(in the rows, 100 means zero)
Each row is followed by its class. Each block has new classes.
86,96,105,76,100,115,95,75,104,147,102,93,105,85,82,114,74,95,110,80,86,113,125,103,93,102,84,129,111,95,101,138,151,109,82,97,83,137,114,106,111,115,68,101,115,116,163,104,91,95,86,113,119,185,85,100,102,82,111,107,93,102,112,111,101,80,86,68,89,118,81,106,102,129,119,86,99,116,52 : z808
110,102,105,82,98,95,116,101,117,131,99,91,110,97,70,82,91,110,103,72,109,100,98,109,109,116,92,99,103,90,100,116,111,98,83,99,95,99,104,106,96,93,78,100,103,100,85,83,99,108,108,62,110,100,92,124,96,100,104,78,103,117,67,91,107,97,97,101,116,89,114,98,88,94,103,106,94,69,108 : z433
88,104,96,92,98,113,99,74,98,123,103,93,101,78,82,98,82,91,104,93,91,113,132,103,99,97,85,115,115,96,102,118,147,105,93,104,89,134,109,105,87,109,107,107,114,112,147,103,114,99,91,100,109,159,97,96,116,90,101,103,103,114,99,98,101,85,101,79,97,134,79,101,88,116,101,89,95,111,72 : z808
108,96,106,89,108,92,95,109,94,129,86,95,96,95,88,95,96,98,103,116,113,94,103,105,109,107,99,73,104,108,90,118,102,90,90,112,109,108,114,95,101,86,102,111,113,98,82,114,113,101,117,120,96,99,87,109,117,102,90,75,95,95,95,112,90,111,114,105,102,97,102,109,88,111,105,100,103,116,104 : z875
112,87,97,122,99,87,105,129,107,94,108,88,93,121,101,88,105,101,105,111,114,102,93,92,113,100,108,100,97,88,95,89,82,97,87,97,101,82,97,85,108,106,64,90,110,92,78,74,94,85,104,90,95,76,86,119,89,76,108,89,103,87,67,91,68,90,111,113,125,94,116,101,91,82,101,105,112,102,119 : z433
78,109,98,101,95,118,100,83,106,123,101,91,113,85,81,91,88,94,82,95,89,105,130,92,88,111,95,118,109,107,103,133,160,98,101,98,85,158,101,107,88,113,118,105,90,110,156,116,116,100,89,92,112,120,100,92,112,92,106,108,108,101,128,77,113,89,90,79,78,130,60,102,106,103,101,117,86,116,63 : z652
99,97,93,114,116,100,89,113,97,80,101,98,114,94,128,115,106,94,91,107,96,87,86,106,115,96,129,87,99,90,88,100,89,91,96,98,114,143,92,105,104,92,123,95,97,83,77,118,111,83,125,133,96,70,97,91,80,109,94,80,85,69,99,138,95,107,121,109,124,118,92,105,77,109,96,100,101,130,96 : z875
93,112,101,100,115,111,102,87,103,15,109,93,124,72,84,107,78,99,107,89,98,109,135,109,100,118,90,93,98,104,106,119,120,109,99,103,101,124,114,101,107,96,126,85,107,110,141,114,124,107,74,106,108,135,110,92,120,90,87,110,91,113,94,117,110,104,90,90,104,118,96,108,104,102,89,92,85,115,82 : z808
105,71,113,66,95,96,99,98,95,157,86,89,98,143,78,87,109,100,100,122,93,100,104,81,130,98,85,127,114,80,72,105,126,97,79,92,95,134,125,97,99,83,38,87,117,99,105,85,81,79,119,71,119,133,86,116,84,108,127,66,84,125,102,98,81,61,138,71,112,106,104,93,117,111,152,97,103,100,70 : z433
33,30,103,97,102,122,111,118,121,77,148,89,94,103,102,63,85,96,91,146,97,117,43,134,62,100,111,120,93,79,92,144,42,117,76,78,98,139,53,101,97,122,94,88,113,77,97,98,117,97,80,185,98,185,98,93,100,87,84,146,94,107,83,82,93,85,79,95,107,92,51,136,153,77,117,104,108,146,108 : z652
101,103,101,100,91,93,99,105,105,117,85,97,106,100,85,95,119,103,90,109,99,97,88,102,119,105,101,71,116,94,100,123,138,92,92,97,99,122,112,105,96,103,99,101,101,102,100,108,93,92,106,76,107,94,103,107,95,106,98,75,106,108,138,72,97,89,130,90,115,117,92,93,100,101,107,99,104,89,70 : z714
89,108,92,93,109,110,85,94,104,128,99,85,144,76,86,109,79,100,102,100,80,107,131,102,87,164,77,119,101,97,106,125,137,93,96,87,85,130,92,106,95,112,108,100,102,127,147,115,115,100,85,118,117,155,104,93,115,92,93,99,102,120,102,90,111,89,78,82,86,117,81,94,109,108,99,95,96,103,80 : z808
89,65,101,82,93,102,107,92,87,115,101,103,91,130,112,85,98,96,106,113,93,104,55,110,100,92,95,148,104,77,87,95,79,101,84,115,109,106,118,96,106,90,81,91,131,97,70,97,103,84,122,127,103,185,86,108,87,104,101,95,87,126,80,144,99,78,105,111,109,108,129,99,117,108,132,113,89,121,94 : Z617
77,116,114,98,103,103,106,87,106,109,101,99,120,67,92,119,79,98,101,110,89,102,110,109,89,92,100,73,108,102,97,126,113,105,103,86,103,149,88,104,107,111,134,109,88,101,134,117,112,102,83,129,105,137,102,89,108,105,105,112,104,102,129,91,100,104,89,92,77,114,61,108,91,110,135,102,90,124,67 : z652
96,97,104,84,65,97,105,93,122,158,109,96,110,121,74,76,111,95,96,92,122,101,95,92,129,107,107,123,100,87,90,93,123,93,95,101,102,103,108,104,104,93,74,90,116,91,87,71,80,89,112,37,111,79,97,104,93,84,104,65,108,108,73,68,106,91,93,88,130,93,113,88,85,93,112,102,89,70,102 : z433
106,108,103,109,98,99,104,89,96,100,85,105,96,110,113,96,104,102,104,90,95,102,126,89,102,100,102,123,108,104,111,83,104,102,100,91,100,70,108,89,103,92,64,95,95,114,103,83,90,101,99,45,103,73,109,102,90,105,116,94,89,109,106,110,105,95,117,102,105,98,114,91,102,107,119,103,98,89,96 : z433
90,89,101,92,99,91,100,93,97,125,103,100,115,107,85,108,93,92,104,103,112,95,85,98,117,102,103,128,104,87,73,103,123,93,99,99,109,125,113,102,103,94,130,107,112,93,113,108,106,87,132,92,102,116,85,102,105,100,94,70,91,95,82,110,102,98,110,121,107,109,113,96,92,100,101,97,102,114,97 : z714
112,104,107,89,81,84,97,104,113,120,100,95,98,132,76,84,110,104,93,111,115,96,106,90,128,111,129,83,110,97,100,94,99,82,91,98,105,91,104,94,94,86,69,90,104,90,88,66,78,100,106,41,105,46,77,108,106,106,107,69,116,97,84,51,95,102,119,108,117,88,95,100,96,73,103,91,98,61,113 : z433
121,107,106,92,108,87,101,84,101,135,97,98,102,125,86,92,108,96,103,104,124,104,113,85,123,112,102,106,99,95,104,87,115,93,93,106,99,83,115,99,101,94,66,94,112,104,102,101,92,88,116,49,109,63,94,111,86,100,123,69,103,108,95,99,138,103,118,98,113,96,121,93,80,96,116,94,92,86,104 : z433
115,93,97,112,85,95,102,109,105,106,98,93,106,128,94,100,112,92,97,112,110,92,105,105,114,92,85,94,101,92,94,91,94,99,82,117,89,104,102,104,108,106,65,92,98,82,83,77,55,92,106,76,109,47,87,105,96,105,119,77,111,94,89,96,112,91,120,92,122,100,109,90,94,88,122,109,125,95,99 : z433
91,82,95,94,79,96,92,84,101,134,102,103,91,120,80,84,92,93,50,113,99,105,115,90,132,116,93,124,104,94,104,99,127,90,91,92,89,122,108,101,97,97,83,90,106,108,129,95,94,73,113,98,106,107,106,100,112,88,114,73,99,104,110,81,100,88,113,94,94,103,90,95,112,96,110,82,102,106,99 : z714
65,55,98,112,76,118,104,100,102,103,112,106,109,110,109,95,88,83,97,100,185,112,100,122,87,109,88,146,93,82,93,128,92,99,90,101,100,164,86,77,98,94,94,85,94,106,118,90,131,93,91,139,112,185,106,78,63,91,83,118,104,105,85,158,103,74,79,100,58,140,88,104,102,114,121,102,86,133,71 : z310
100,83,99,90,98,107,108,85,89,107,107,101,78,150,106,102,102,84,84,116,103,105,87,81,103,105,96,172,101,87,84,83,57,103,83,96,99,86,104,100,115,96,71,113,117,110,122,84,106,80,114,124,101,178,93,104,96,102,116,101,90,114,76,141,106,92,185,118,95,107,114,104,116,111,136,95,103,138,100 : Z617
83,84,103,107,92,111,99,82,98,98,103,89,108,95,103,91,91,90,102,97,85,114,89,104,185,107,98,143,105,93,94,111,109,96,90,107,92,152,95,75,103,116,117,89,108,103,118,101,98,93,97,119,97,168,97,87,91,94,100,107,103,103,108,149,93,77,89,97,88,122,98,105,106,106,112,104,90,125,81 : z310
91,107,118,82,99,93,150,94,98,147,97,104,95,104,73,89,95,101,101,115,113,81,97,87,110,105,93,99,108,98,91,103,142,94,91,114,97,130,120,101,91,87,147,112,117,97,125,132,105,90,128,82,101,98,96,117,135,102,91,72,92,90,122,53,98,105,126,136,91,111,76,80,106,107,90,89,104,113,102 : z714
61,78,98,95,89,110,98,96,99,125,118,116,111,105,92,91,96,75,101,114,65,112,83,98,82,102,90,141,108,80,80,131,120,104,88,89,94,185,89,109,97,108,107,90,104,102,142,123,121,85,90,178,113,185,116,82,88,118,101,109,90,93,132,105,78,73,90,87,69,133,60,105,122,117,112,88,106,153,65 : z310

Each row is followed by its class. Each block has new classes.
116,116,160,93,116,97,81,135,102,100,119,113,103,98,108,95,103,88,105,112,99,97,83,100,87,98,95,114,106,93,135,117,76,117,126,86,127,106,85,121,138,101,103,95,65,106,108,83,114,99,94,98,115,91,96,121,94,98,86,117,93,117,100,124,102,103,97,121,64,73,129,86,103,133,83,87,118,102,117 : z116
59,111,118,86,108,100,112,109,70,90,101,87,117,106,93,133,99,120,87,100,87,106,133,104,111,99,102,95,105,102,100,91,114,113,82,130,97,103,122,104,85,92,96,100,123,115,97,102,102,109,116,102,96,92,110,122,101,99,116,91,94,91,93,86,69,111,93,94,80,101,108,93,106,74,98,117,113,95,98 : z812
59,102,107,94,87,116,117,117,77,94,112,114,100,113,112,121,96,115,91,116,94,103,124,85,91,93,96,91,118,97,90,95,98,107,80,130,162,96,91,100,90,116,82,92,69,75,104,114,73,88,103,98,100,91,120,124,92,96,122,112,80,94,105,68,54,103,105,79,82,104,107,71,79,158,79,74,124,102,117 : z336
78,114,75,87,55,111,121,103,59,83,97,124,99,81,101,104,100,95,92,101,103,78,135,95,81,110,96,94,124,103,103,116,91,88,90,115,123,90,72,115,120,105,90,74,32,110,114,97,115,95,113,101,121,126,117,117,92,92,111,125,63,87,55,101,87,87,99,94,73,105,91,83,90,173,52,98,123,91,109 : z116
41,102,125,88,113,101,128,125,80,83,94,93,104,114,90,128,117,79,86,120,104,92,123,86,126,88,43,101,112,101,132,99,111,117,99,120,105,132,84,108,99,113,78,101,108,101,105,88,89,121,128,118,93,79,69,114,105,93,121,117,66,88,110,89,60,114,106,73,53,67,125,76,91,115,85,89,117,116,100 : z116
56,88,107,82,112,94,145,96,82,83,101,105,107,106,92,125,99,98,95,103,105,56,144,94,129,91,84,102,132,86,104,73,99,81,102,120,117,97,106,128,84,119,84,107,60,106,101,118,105,104,104,115,105,91,103,137,84,81,131,109,41,86,68,51,99,89,114,76,78,113,96,88,84,164,39,117,133,99,103 : z116
19,107,102,79,104,92,113,123,64,103,92,78,112,135,91,122,125,107,81,97,108,129,130,78,94,95,86,90,101,100,102,113,116,95,97,117,106,95,114,127,80,86,94,91,152,100,124,124,98,48,87,102,105,95,150,131,98,82,129,99,118,80,106,91,5,79,103,77,89,120,101,70,100,127,107,60,98,113,109 : Z141
70,70,97,79,89,115,111,101,88,101,114,115,104,116,102,102,92,96,82,127,98,130,103,103,107,100,122,103,94,101,84,93,107,95,68,105,102,97,77,105,93,101,85,112,112,80,99,114,74,107,85,105,85,100,120,123,95,109,99,96,103,105,149,106,58,102,112,84,115,100,102,95,92,123,105,102,98,106,108 : Z809
80,112,89,86,84,96,108,109,66,93,115,140,96,103,106,109,114,85,90,121,97,125,105,46,65,115,78,114,106,105,117,118,98,118,98,136,141,98,37,102,153,99,88,69,31,76,93,99,108,90,140,113,122,92,147,142,89,50,123,135,61,111,115,131,39,116,101,100,51,94,100,60,77,190,74,71,129,98,126 : z116
57,99,113,95,114,106,114,95,95,85,97,68,113,113,94,115,101,101,105,103,103,92,112,79,132,97,83,103,116,88,100,99,122,116,102,102,96,123,104,124,73,95,82,108,115,98,109,121,113,96,122,91,88,107,107,103,104,100,109,90,89,83,90,74,79,116,76,99,83,100,98,93,96,100,79,72,114,110,88 : Z532
55,104,97,65,108,106,110,88,66,98,110,107,100,92,78,109,109,101,68,109,73,137,104,78,146,92,82,94,123,92,106,132,110,78,72,109,96,76,81,109,82,93,73,103,132,92,121,94,81,99,122,107,97,92,132,94,113,92,112,103,104,95,135,129,5,73,77,85,99,78,117,92,94,125,109,57,97,108,120 : Z141
54,74,113,69,106,106,107,80,81,95,121,106,104,117,100,106,107,107,92,105,91,109,119,52,142,88,87,92,121,89,58,107,132,106,94,96,88,94,83,126,104,98,89,69,111,56,146,123,86,96,158,102,118,108,159,119,102,85,110,105,78,104,118,123,41,76,118,95,93,103,116,76,82,175,76,88,115,105,116 : z812
60,100,113,88,96,103,107,98,65,92,93,95,91,93,103,123,94,91,88,89,83,98,105,98,110,89,98,91,118,105,106,98,101,103,87,118,104,102,99,113,70,112,84,80,92,113,113,137,95,98,95,100,85,79,109,112,101,94,114,99,96,79,90,85,75,97,51,90,84,94,81,89,99,97,78,91,102,113,122 : Z141
49,111,103,129,89,110,98,129,55,115,99,79,69,114,98,127,104,111,82,131,106,140,78,122,51,93,68,114,103,118,128,113,78,134,100,112,129,128,90,98,109,101,79,106,90,114,106,93,80,110,19,91,100,76,147,141,91,103,152,110,116,66,133,78,35,144,66,72,90,92,90,63,101,119,123,64,97,127,101 : z116
